Below are the code and all the weights of a small trained network. Each question names an input and a class and asks about switching units off, where a switched-off unit gives its printed mean instead of its output.

import numpy as np


def w(rows, s, z=0):
    codes = np.array(rows[::2]) - 128.0
    scale = np.full(codes.shape[1], s)
    scale[-1] = z or s
    return codes * scale


def f(y):
    return np.maximum(y, 0)


def log_softmax(a):
    a = a - a.max(-1, keepdims=True)
    return a - np.log(np.exp(a).sum(-1, keepdims=True))


def net(x, mask):
    res = np.array(x, float).reshape(1, 4) / 4 @ E
    y = f(res @ A[0][:, :-1].T + A[0][:, -1])
    res = res + np.where(mask, y, B[0][:, -1]) @ B[0][:, :-1]
    return log_softmax(res[-1] @ U[:, :-1].T + U[:, -1])


A, B = {}, {}
E = w([
[162,75,43,43,162,195,176],'x0',
[124,102,152,109,125,120,126],'x1',
[169,130,221,179,126,246,151],'x2',
[212,32,93,186,19,94,146],'x3',
],0.011)
A[0] = w([
[213,123,176,152,52,162,200,42],'n0',
[20,184,93,40,211,57,96,244],'n1',
[168,96,40,132,143,130,170,100],'n2',
[62,174,228,213,138,122,62,235],'n3',
[158,84,80,67,125,86,140,102],'n4',
[116,145,126,138,210,214,123,99],'n5',
[125,93,57,64,136,113,205,123],'n6',
[181,114,66,36,112,152,194,156],'n7',
[224,94,166,188,51,177,182,20],'n8',
[126,77,172,163,89,149,192,114],'n9',
[174,182,134,159,91,78,75,187],'n10',
[123,120,175,162,111,42,120,224],'n11',
[115,186,225,125,204,224,109,188],'n12',
[220,88,162,177,68,149,175,64],'n13',
[118,150,123,176,86,31,86,220],'n14',
[135,120,122,161,88,71,114,128],'n15',
[118,121,99,146,76,84,103,121],'n16',
[114,178,194,180,91,65,83,254],'n17',
[11,142,91,61,211,52,103,223],'n18',
[161,52,12,92,105,93,156,133],'n19',
[174,71,146,174,108,195,141,91],'n20',
[161,91,30,114,73,82,130,97],'n21',
[115,191,193,82,159,209,175,83],'n22',
[134,79,64,142,81,49,128,115],'n23',
[128,91,83,73,216,254,203,180],'n24',
[170,113,91,125,114,81,95,84],'n25',
],0.0086,0.0044)
B[0] = w([
[80,130,112,122,189,148,88,192],'n0',
[73,153,69,119,195,198,34,251],'n1',
[146,147,155,136,161,118,149,182],'n2',
[71,208,194,236,150,147,157,222],'n3',
[143,148,143,167,148,116,153,180],'n4',
[137,131,151,69,91,119,136,193],'n5',
[168,181,138,141,174,113,157,194],'n6',
[215,169,178,140,211,106,215,210],'n7',
[94,150,37,119,191,213,62,210],'n8',
[122,141,115,142,165,151,112,176],'n9',
[103,93,111,167,88,116,105,185],'n10',
[96,76,123,169,102,125,88,199],'n11',
[128,202,201,151,48,131,216,236],'n12',
[120,129,92,156,205,150,94,205],'n13',
[94,81,105,158,24,121,94,217],'n14',
[123,55,107,128,34,87,90,180],'n15',
[155,93,122,157,69,85,91,177],'n16',
[84,121,127,254,74,104,66,217],'n17',
[123,135,59,151,208,178,81,236],'n18',
[159,162,158,158,168,65,158,224],'n19',
[123,161,95,99,175,199,112,189],'n20',
[174,160,168,149,140,63,176,208],'n21',
[157,129,158,91,58,111,199,202],'n22',
[168,151,172,161,88,54,163,210],'n23',
[194,92,118,19,122,130,178,252],'n24',
[140,135,170,131,117,91,132,167],'n25',
],0.0088,0.014)
U = w([
[32,124,69,196,135,179,39,190],'0',
[130,187,254,221,123,69,199,114],'1',
[150,118,14,78,223,150,110,244],'2',
[146,113,170,26,36,152,197,49],'3',
[132,36,103,165,14,19,94,7],'4',
],0.009,0.0013)

Each question gives the input, the list of numbers given to net, and the class t.
The units are the neurons (one row each of A and B). Each row of codes is followed by its name. A weight is (code - 128) times the scale printed after its matrix; where a second scale follows, it is the last column's (A, B and U).
mask holds one flag per neuron, in row order. A switched-off neuron (its flag False) gives its mean, the last column of its row in B, instead of its output. The means were averaged over made-up inputs and are rounded, as every weight is.
A unit's drop is (log p(t) with every unit on - log p(t) with that unit switched off) / (log p(t) with every unit on - log p(t) with every unit switched off).
The circuit of an input: a set's keep is (log p(t) with only the set's units on - log p(t) with every unit switched off) / (log p(t) with every unit on - log p(t) with every unit switched off). Starting from the 12 units with the biggest drops (on a tie, the unit counted first), units are removed one at a time, each time the one whose removal leaves the highest keep (on an exact tie, the one counted first), for as long as the keep stays at least 0.8.
circuit, biggest first: the units of the circuit, biggest drop first
k most important neurons: the k neurons with the biggest drops, biggest first
drop when u is switched off: that unit's drop, to one decimal
input [7,6,4,0], class 3: circuit, biggest first => [n18, n24]
input [4,2,1,-7], class 3: circuit, biggest first => [n22, n24]
input [0,7,-7,-3], class 0: circuit, biggest first => [n1]
input [-5,3,0,5], class 4: 2 most important neurons => [n1, n18]
input [1,-6,-6,-4], class 2: 2 most important neurons => [n17, n3]
input [0,8,0,-4], class 0: 2 most important neurons => [n1, n7]
input [3,0,1,-6], class 3: 2 most important neurons => [n12, n22]
input [5,8,5,0], class 3: 2 most important neurons => [n1, n18]
input [-2,6,7,1], class 0: 2 most important neurons => [n8, n7]
input [8,-4,-8,1], class 1: 2 most important neurons => [n19, n21]
input [-4,-7,7,1], class 0: 2 most important neurons => [n8, n7]
input [8,-8,0,3], class 1: drop when n21 is switched off => 0.2
